Look-ups in named tables: a row name and a column name give one cell, copied from the table.

buze:
,nalogo,zemali
ril,5.68,5.26
nem,4.87,0.32
pel,-2.48,-2.06
vab,-2.81,5.90
tamorip,-6.25,3.85
popir,-5.85,3.95
zus,4.22,-9.82
gapi,-0.34,9.90

What is the zemali of nem in buze?
0.32
What is the nalogo of pel in buze?
-2.48
What is the zemali of pel in buze?
-2.06
What is the nalogo of tamorip in buze?
-6.25
What is the nalogo of ril in buze?
5.68
What is the nalogo of vab in buze?
-2.81
What is the nalogo of gapi in buze?
-0.34
What is the zemali of zus in buze?
-9.82
What is the nalogo of nem in buze?
4.87
What is the zemali of popir in buze?
3.95
What is the nalogo of zus in buze?
4.22
What is the zemali of ril in buze?
5.26

sisu =
|  | rabef | dar | ralomar | liragi |
|---|---|---|---|---|
| ridimul | 5.9 | 3.8 | 0.4 | 3.5 |
| kovi | 7.8 | 7.7 | 9.5 | 7.9 |
| zeg | 6.3 | 3.2 | 4.1 | 3.3 |
| mav | 7.1 | 6.5 | 6.5 | 6.4 |
| tilab | 5.5 | 6.7 | 6.4 | 6.3 |
| popesav | 4.3 | 8.1 | 7.0 | 8.0 |
| did | 6.4 | 5.1 | 4.8 | 5.3 |

mav, liragi -> 6.4
kovi, dar -> 7.7
popesav, rabef -> 4.3
mav, ralomar -> 6.5
tilab, dar -> 6.7
zeg, rabef -> 6.3
zeg, liragi -> 3.3
popesav, dar -> 8.1
tilab, liragi -> 6.3
did, rabef -> 6.4
ridimul, ralomar -> 0.4
ridimul, liragi -> 3.5
popesav, liragi -> 8.0
popesav, ralomar -> 7.0
mav, dar -> 6.5
tilab, rabef -> 5.5
tilab, ralomar -> 6.4
Row with the largest ralomar: kovi

narulet:
         zed  tuzepi  meka  mep  pelivu
melefol  740     348   342  717     474
sefotot  446     856   836  907     749
buf      966     630   553  543     996
tid      811     480   235  642     760
lin      585     344   138  430     428
nuki     234     807   744  570     574
mol      387     768   777  395     647
forar    353     414   371  739     234
sogab    338     655   905  489     402
tepur    336     779   770  422     626
fibano   257     804   749  511     581
fuvodak  167     547   715  486     177
mamilu   610     272   230  237     334

pelivu of tid: 760
tuzepi of buf: 630
meka of tepur: 770
pelivu of sogab: 402
zed of fibano: 257
tuzepi of fuvodak: 547
pelivu of mamilu: 334
zed of tepur: 336
Row with the largest tuzepi: sefotot

gor:
	zes	bokes
fakeke	18901	14320
verip	15758	7016
valomo	32705	38913
nal	33853	36608
rete	11831	19632
kemu	28718	35844
fitopig	83320	66196
sefad	86574	86319

What is the zes of fitopig in gor? 83320
What is the bokes of kemu in gor? 35844
What is the bokes of fakeke in gor? 14320
What is the zes of fakeke in gor? 18901
What is the bokes of verip in gor? 7016
What is the zes of sefad in gor? 86574
What is the zes of verip in gor? 15758
What is the bokes of fitopig in gor? 66196
What is the zes of rete in gor? 11831
What is the bokes of rete in gor? 19632
What is the bokes of sefad in gor? 86319
What is the bokes of valomo in gor? 38913
What is the zes of valomo in gor? 32705
What is the zes of nal in gor? 33853
What is the bokes of nal in gor? 36608
What is the zes of kemu in gor? 28718

guz
           zor    boso   tufas     ker  zugufub   vudez     bef     vum
dabe    59.730  28.453  31.542  69.462   37.055  99.659  54.464  65.019
fav     53.899  54.158  22.257  69.462   29.382  88.590  53.386  63.531
kupazi  65.113  34.327  35.533  69.462   35.740  99.418  51.799  61.945

dabe, tufas -> 31.542
dabe, boso -> 28.453
dabe, vum -> 65.019
fav, vum -> 63.531
kupazi, bef -> 51.799
kupazi, vum -> 61.945
fav, boso -> 54.158
fav, tufas -> 22.257
fav, bef -> 53.386
fav, ker -> 69.462
dabe, vudez -> 99.659
dabe, ker -> 69.462
dabe, zor -> 59.730
fav, zugufub -> 29.382
kupazi, ker -> 69.462
kupazi, vudez -> 99.418
Row with the largest zor: kupazi

sil
         zot  kiduzag   kag   lav   der  vosari
basito  95.9     80.4   9.3  64.5  65.5    52.2
veru     8.2     39.3  28.0  40.9  41.6    38.3
lotinu   6.5     41.0  29.8  41.1  41.4    38.6
sudu    90.1     53.3  29.8  49.4  43.4    32.6

What is the kag of sudu in sil?
29.8
What is the zot of veru in sil?
8.2
What is the der of veru in sil?
41.6
What is the kiduzag of basito in sil?
80.4
What is the der of sudu in sil?
43.4
What is the vosari of sudu in sil?
32.6
What is the vosari of veru in sil?
38.3
What is the zot of lotinu in sil?
6.5
What is the vosari of basito in sil?
52.2
What is the kiduzag of sudu in sil?
53.3
What is the kiduzag of veru in sil?
39.3
What is the kag of basito in sil?
9.3
What is the kag of veru in sil?
28.0
What is the der of lotinu in sil?
41.4
What is the der of basito in sil?
65.5
What is the zot of basito in sil?
95.9

